Below are the code and all the weights of a small trained network. Each question names an input and a class and asks about switching units off, where a switched-off unit gives its printed mean instead of its output.

import numpy as np


def w(rows, s, z=0):
    codes = np.array(rows[::2]) - 128.0
    scale = np.full(codes.shape[1], s)
    scale[-1] = z or s
    return codes * scale


def f(y):
    return y / 2 * (1 + np.tanh(0.7978845608 * (y + 0.044715 * y**3)))


def log_softmax(a):
    a = a - a.max(-1, keepdims=True)
    return a - np.log(np.exp(a).sum(-1, keepdims=True))


def net(x, mask):
    res = np.array(x, float).reshape(1, 7) / 4 @ E
    y = f(res @ A[0][:, :-1].T + A[0][:, -1])
    res = res + np.where(mask, y, B[0][:, -1]) @ B[0][:, :-1]
    return log_softmax(res[-1] @ U[:, :-1].T + U[:, -1])


A, B = {}, {}
E = w([
[122,114,142,123,125,132,115],'x0',
[186,179,217,209,179,66,75],'x1',
[130,137,122,136,118,130,133],'x2',
[132,131,122,123,143,120,138],'x3',
[2,133,166,214,200,167,197],'x4',
[199,28,80,198,164,163,139],'x5',
[127,132,128,137,111,134,124],'x6',
],0.0098)
A[0] = w([
[70,132,230,169,184,218,154,2],'n0',
[61,59,72,12,102,182,144,166],'n1',
[186,105,94,36,89,87,94,120],'n2',
[255,117,88,112,104,140,92,56],'n3',
[80,190,177,66,125,108,102,99],'n4',
[44,218,184,58,74,23,115,148],'n5',
[195,52,128,183,171,173,110,120],'n6',
[96,64,113,56,104,209,197,157],'n7',
[196,170,230,228,148,86,60,170],'n8',
[41,220,94,51,124,100,84,173],'n9',
[143,120,193,164,132,116,85,110],'n10',
[71,166,151,209,190,219,175,47],'n11',
[182,143,155,44,92,65,104,38],'n12',
[201,36,107,179,144,160,133,71],'n13',
[62,107,119,163,126,148,183,62],'n14',
[170,6,25,195,138,179,125,149],'n15',
[211,180,217,202,184,53,77,174],'n16',
[190,108,89,81,81,62,66,62],'n17',
[173,64,53,218,138,100,113,121],'n18',
[155,121,204,165,128,77,97,121],'n19',
[242,148,110,102,84,98,79,29],'n20',
[150,114,56,92,36,174,185,52],'n21',
[59,115,171,152,199,141,198,116],'n22',
[148,218,154,55,130,150,124,61],'n23',
[197,175,178,178,161,122,109,111],'n24',
[114,91,75,78,58,221,212,168],'n25',
],0.0089,0.0021)
B[0] = w([
[63,46,151,222,134,76,58,208],'n0',
[194,200,46,47,169,150,61,254],'n1',
[78,129,100,216,134,56,33,230],'n2',
[26,91,131,195,48,69,99,222],'n3',
[143,92,232,140,75,183,219,194],'n4',
[191,89,174,139,3,209,211,251],'n5',
[158,90,187,121,62,224,209,197],'n6',
[157,181,39,61,178,117,62,226],'n7',
[208,237,59,70,253,197,50,246],'n8',
[234,73,183,86,70,226,237,224],'n9',
[146,166,127,107,133,106,61,164],'n10',
[47,69,111,218,119,68,117,222],'n11',
[52,70,128,195,97,83,140,209],'n12',
[137,41,223,173,64,181,187,199],'n13',
[56,132,70,149,176,62,118,184],'n14',
[244,40,214,93,82,209,196,239],'n15',
[202,159,56,62,206,155,75,252],'n16',
[37,91,101,203,140,90,74,221],'n17',
[147,82,207,127,79,214,212,195],'n18',
[184,228,110,95,171,139,118,181],'n19',
[55,128,156,249,112,78,108,226],'n20',
[146,154,97,113,145,124,63,209],'n21',
[69,98,158,145,119,37,111,213],'n22',
[115,2,195,169,87,189,181,179],'n23',
[171,176,72,73,233,165,49,190],'n24',
[172,228,56,59,221,127,52,241],'n25',
],0.0069,0.011)
U = w([
[215,219,56,13,196,135,109,235],'0',
[211,100,216,88,62,198,255,189],'1',
[31,113,127,189,130,34,105,1],'2',
],0.0099,0.0024)

Each question gives the input, the list of numbers given to net, and the class t.
The units are the neurons (one row each of A and B). Each row of codes is followed by its name. A weight is (code - 128) times the scale printed after its matrix; where a second scale follows, it is the last column's (A, B and U).
mask holds one flag per neuron, in row order. A switched-off neuron (its flag False) gives its mean, the last column of its row in B, instead of its output. The means were averaged over made-up inputs and are rounded, as every weight is.
A unit's drop is (log p(t) with every unit on - log p(t) with that unit switched off) / (log p(t) with every unit on - log p(t) with every unit switched off).
The circuit of an input: a set's keep is (log p(t) with only the set's units on - log p(t) with every unit switched off) / (log p(t) with every unit on - log p(t) with every unit switched off). Starting from the 12 units with the biggest drops (on a tie, the unit counted first), units are removed one at a time, each time the one whose removal leaves the highest keep (on an exact tie, the one counted first), for as long as the keep stays at least 0.8.
circuit, biggest first: the units of the circuit, biggest drop first
top k neurons: the k neurons with the biggest drops, biggest first
drop when u is switched off: that unit's drop, to one decimal
input [4,-1,-5,6,4,-4,-4], class 1: circuit, biggest first => n5
input [-7,1,-8,6,-8,-8,-6], class 1: top 2 neurons => n5, n9
input [-5,-5,-6,-1,-2,6,4], class 1: top 3 neurons => n15, n13, n8
input [5,-1,5,-7,3,2,5], class 2: top 2 neurons => n9, n5
input [-8,-7,-2,-5,7,3,2], class 0: top 3 neurons => n25, n1, n7
input [0,6,-1,6,1,8,-5], class 1: top 4 neurons => n13, n6, n18, n15
input [5,6,-2,-8,4,-6,1], class 0: top 4 neurons => n8, n16, n15, n24
input [-4,-3,8,-6,-5,5,-1], class 1: top 2 neurons => n15, n18
input [-2,5,-1,7,-8,6,8], class 2: top 2 neurons => n3, n20
input [-7,8,-6,7,6,-7,-2], class 0: top 2 neurons => n8, n16
input [-6,6,-2,-7,4,6,-4], class 0: top 3 neurons => n8, n16, n24
input [1,6,-4,6,-3,-7,-7], class 1: top 3 neurons => n5, n4, n23
input [-7,-5,5,-2,-8,-6,8], class 2: drop when n2 is switched off => 0.2
input [5,6,-8,-1,3,-5,7], class 0: drop when n8 is switched off => 0.5
input [-1,-1,1,2,-1,-6,-3], class 1: drop when n21 is switched off => 0.0
